Below are the code and all the weights of a small trained network. Each question names an input and a class and asks about switching units off, where a switched-off unit gives its printed mean instead of its output.

import numpy as np


def w(rows, s, z=0):
    codes = np.array(rows[::2]) - 128.0
    scale = np.full(codes.shape[1], s)
    scale[-1] = z or s
    return codes * scale


def f(y):
    return y / 2 * (1 + np.tanh(0.7978845608 * (y + 0.044715 * y**3)))


def log_softmax(a):
    a = a - a.max(-1, keepdims=True)
    return a - np.log(np.exp(a).sum(-1, keepdims=True))


def net(x, mask):
    res = np.array(x, float).reshape(1, 5) / 4 @ E
    y = f(res @ A[0][:, :-1].T + A[0][:, -1])
    res = res + np.where(mask, y, B[0][:, -1]) @ B[0][:, :-1]
    return log_softmax(res[-1] @ U[:, :-1].T + U[:, -1])


A, B = {}, {}
E = w([
[67,214,98,52],'x0',
[156,251,33,191],'x1',
[127,131,127,130],'x2',
[159,203,255,105],'x3',
[235,132,84,55],'x4',
],0.0084)
A[0] = w([
[226,107,64,24,127],'n0',
[185,169,116,204,147],'n1',
[218,103,142,150,107],'n2',
[80,151,110,72,126],'n3',
[58,180,119,75,217],'n4',
[125,85,65,120,120],'n5',
[102,99,62,104,100],'n6',
[71,95,75,155,108],'n7',
[126,78,172,74,115],'n8',
[117,67,160,92,134],'n9',
[166,206,188,153,94],'n10',
[181,91,162,218,76],'n11',
[87,187,121,70,254],'n12',
[105,182,216,149,163],'n13',
[49,112,121,190,145],'n14',
[147,179,98,162,207],'n15',
[100,136,100,11,88],'n16',
],0.013,0.0025)
B[0] = w([
[92,69,250,109,255],'n0',
[55,131,95,114,212],'n1',
[119,90,96,158,206],'n2',
[176,101,83,146,171],'n3',
[119,75,79,136,209],'n4',
[134,190,111,46,186],'n5',
[183,149,143,121,179],'n6',
[150,136,145,34,189],'n7',
[61,168,102,61,206],'n8',
[58,188,32,155,203],'n9',
[131,141,94,48,209],'n10',
[150,93,2,135,212],'n11',
[138,66,98,173,208],'n12',
[186,100,141,87,220],'n13',
[153,81,243,87,198],'n14',
[54,141,187,131,203],'n15',
[106,82,47,131,192],'n16',
],0.0094,0.0092)
U = w([
[3,179,114,138,98],'0',
[110,92,177,133,237],'1',
[191,166,121,57,73],'2',
[125,70,83,194,71],'3',
[98,125,139,138,253],'4',
[156,124,170,195,60],'5',
],0.014,0.0061)

Each question gives the input, the list of numbers given to net, and the class t.
The units are the neurons (one row each of A and B). Each row of codes is followed by its name. A weight is (code - 128) times the scale printed after its matrix; where a second scale follows, it is the last column's (A, B and U).
mask holds one flag per neuron, in row order. A switched-off neuron (its flag False) gives its mean, the last column of its row in B, instead of its output. The means were averaged over made-up inputs and are rounded, as every weight is.
A unit's drop is (log p(t) with every unit on - log p(t) with that unit switched off) / (log p(t) with every unit on - log p(t) with every unit switched off).
The circuit of an input: a set's keep is (log p(t) with only the set's units on - log p(t) with every unit switched off) / (log p(t) with every unit on - log p(t) with every unit switched off). Starting from the 12 units with the biggest drops (on a tie, the unit counted first), units are removed one at a time, each time the one whose removal leaves the highest keep (on an exact tie, the one counted first), for as long as the keep stays at least 0.8.
units of the circuit, in order: the units of the circuit, biggest drop first
most important unit: the unit with the biggest drop
k most important neurons: the k neurons with the biggest drops, biggest first
drop of u: that unit's drop, to one decimal
input [-7,-7,1,4,-1], class 0: 3 most important neurons => n8; n9; n12
input [4,5,5,-4,-8], class 1: most important unit => n14
input [-1,2,-2,8,-2], class 2: 2 most important neurons => n10; n13
input [4,-1,1,-3,3], class 3: 2 most important neurons => n16; n14
input [-1,4,-4,-8,-8], class 1: 2 most important neurons => n14; n10
input [8,-6,1,0,6], class 3: units of the circuit, in order => n16; n12
input [-2,-7,6,-1,6], class 0: units of the circuit, in order => n9; n8
input [4,-1,-4,1,-6], class 1: units of the circuit, in order => n14; n9
input [7,-5,0,-6,6], class 3: 3 most important neurons => n16; n3; n12
input [-2,3,-3,-8,5], class 2: 2 most important neurons => n5; n6
input [0,-8,-7,-3,7], class 0: units of the circuit, in order => n9; n8
input [-5,-6,-5,0,0], class 0: units of the circuit, in order => n8; n9
input [6,-7,8,-8,-7], class 2: 3 most important neurons => n7; n14; n6
input [-6,-5,1,-2,-1], class 3: 4 most important neurons => n11; n15; n1; n0
input [7,-5,-3,-3,8], class 1: most important unit => n0
input [-7,6,-4,-7,7], class 1: 2 most important neurons => n0; n9
input [-4,5,-6,-8,-3], class 2: units of the circuit, in order => n7; n5
input [-3,2,-2,1,6], class 1: 2 most important neurons => n0; n9
input [7,-3,-6,-7,0], class 2: 2 most important neurons => n7; n5
input [-3,5,4,-3,-8], class 1: most important unit => n14
input [-7,-7,6,-8,0], class 2: units of the circuit, in order => n5; n7
input [-7,-2,2,0,6], class 3: 3 most important neurons => n11; n2; n14
input [-7,7,-7,-5,-2], class 0: 2 most important neurons => n1; n15
input [8,-2,6,-7,-5], class 3: 4 most important neurons => n4; n12; n16; n3
input [7,-2,-7,-6,3], class 3: 3 most important neurons => n16; n12; n4
input [-5,2,5,-7,-7], class 1: drop of n9 => 0.1
input [0,-8,5,-8,7], class 0: drop of n8 => 0.3
input [4,-3,5,4,5], class 1: units of the circuit, in order => n0
input [-7,-3,1,2,2], class 3: drop of n9 => 0.0
input [0,0,-4,4,4], class 1: drop of n0 => 0.3
